The rows lie along a hidden order. The number after each row says roughly how far along it the row is, from 0 to 30. A new part has a new order.
[ 1.10  0.94  0.33  0.15  0.34 -0.97 -0.01 -1.37 -0.26  2.36  0.34  1.53
 -1.42 -0.26  0.46 -1.56  0.96 -0.85 -0.44] | 7
[ 0.83  1.54  0.07 -2.89  1.22 -2.13 -0.28 -0.26 -1.24  2.96  0.21  1.26
 -1.45  0.25 -1.73 -4.29 -0.62  0.73 -0.31] | 7
[-0.23  1.73 -0.04 -2.98  1.23 -2.82 -0.41  0.58 -1.10  0.93  0.35 -1.74
 -2.17  0.41 -2.96 -4.72  0.74  0.83  0.07] | 27
[ 0.89  2.09 -0.21 -2.19 -1.67 -0.47 -0.46 -1.88  0.76  1.88  0.65  2.14
 -2.29 -0.86  0.80 -2.59 -2.52 -0.70 -1.29] | 0
[ 1.04  0.20  0.52 -3.02  1.77 -0.80 -0.65 -0.05 -1.02  3.06  0.12  0.12
 -0.97  0.72 -2.15 -4.55 -1.00  2.29 -0.15] | 0
[-0.18  1.22 -0.04 -2.85  1.65 -2.18 -0.84  1.18 -0.81  1.78  0.36 -0.74
 -2.07  0.77 -3.42 -4.64 -0.05  2.42 -0.19] | 13
[-1.70  0.86 -0.05 -1.25  1.05 -1.61  0.56  1.12 -0.44  0.91 -0.20 -1.89
 -0.96  0.45 -2.76 -3.45 -0.14  0.46  0.68] | 30
[ 1.58  1.48  0.01 -3.03  0.81 -1.10 -1.37 -0.80 -0.45  2.04  0.81  1.58
 -1.83 -0.25 -1.45 -3.92 -1.55  1.15 -0.83] | 0
[-0.81  3.29 -0.58 -2.73  1.06 -3.53 -0.94  1.30 -0.91  0.69  0.56 -1.47
 -3.35 -0.21 -3.54 -7.16  0.77  2.79 -0.29] | 0
[-2.57  0.86 -0.41 -1.23  0.78 -2.76  0.63  1.55 -0.73  0.76 -0.03 -3.25
 -2.11  0.67 -3.81 -4.85 -0.03  0.74 -0.27] | 7
[ 1.27  3.03 -0.23 -2.18  1.61 -2.67 -1.00  0.28 -1.35  0.97  0.67  0.56
 -1.72  0.18 -2.78 -5.44  1.05  0.98  0.18] | 20
[ 1.15  5.00 -1.32 -0.45 -2.48 -1.88 -0.18 -1.48  1.11 -0.85  1.21  3.64
 -4.06 -1.99  3.59  0.95  1.60 -2.56 -1.40] | 20
[-2.58  1.63 -0.82  0.12 -0.45 -2.04  0.34  0.84 -0.26 -0.24  0.25 -0.80
 -2.55 -0.08 -1.43 -2.03  1.51  0.09 -0.24] | 27
[-1.23  0.43  0.18  1.97  1.01 -1.86  1.71  2.08 -1.67 -0.70 -0.78 -3.26
  1.24  1.39 -1.69 -0.46  3.90 -2.65  1.65] | 20
[-0.98  2.36 -0.79 -3.46  1.40 -3.48 -1.29  0.62 -0.90  1.59  1.02 -1.39
 -4.05 -0.04 -4.26 -6.77 -0.67  2.26 -0.77] | 20
[ 0.11  0.53  0.30 -1.15  0.46 -0.25  0.19 -0.56  0.02  1.65  0.26  0.59
 -0.70 -0.16  0.42 -1.28 -1.59 -0.24 -0.38] | 13
[ 1.51  2.92 -0.64  0.22 -2.10 -0.95  0.32 -2.04  0.54  0.10  0.75  3.74
 -1.93 -1.28  3.38  1.97  0.17 -2.45 -0.77] | 27
[-2.59  2.66 -0.61 -1.41  0.88 -4.11  1.23  1.84 -0.84  0.93  0.06 -3.51
 -2.92  0.37 -4.09 -3.31  1.24 -0.67 -0.24] | 13
[-0.82  3.58 -1.20  1.30 -1.99 -2.11  1.10 -0.29  0.40 -1.18  0.60  0.18
 -2.47 -0.74  1.11  1.11  2.65 -2.68 -0.33] | 7
[ 0.97  1.63 -0.14 -2.82  0.68 -1.35 -1.09  0.00 -0.34  1.44  0.76  1.96
 -2.21 -0.57 -0.52 -2.89 -1.24  1.14 -0.95] | 27
[ 0.43  3.62 -1.23  1.64 -1.56 -2.40  0.25  0.55 -0.48 -3.29  0.34  0.16
 -1.21 -0.43  0.45  2.03  4.48 -1.58  0.32] | 0
[-1.70  3.32 -1.17  0.54 -2.29 -1.07  0.81 -0.73  1.45 -0.83  0.44 -0.21
 -2.06 -1.46  2.31  1.70 -0.23 -2.38 -1.38] | 13
[-0.37  1.26 -0.27 -4.52  1.42 -2.59 -1.62 -0.54 -0.18  2.22  0.93 -0.50
 -3.99 -0.28 -2.87 -6.19 -2.25  3.08 -1.26] | 7
[ 1.69  1.11  0.00 -2.00  0.53 -1.49 -1.00 -1.17 -0.30  1.64  0.55  2.22
 -2.04 -0.77 -0.30 -2.06 -1.01  0.21 -0.61] | 20
[ 0.26  2.37 -0.01 -2.72  1.68 -3.23 -0.31  0.03 -0.75  2.70  0.53 -0.93
 -3.33  0.02 -2.35 -5.24 -0.70  0.67 -0.42] | 13
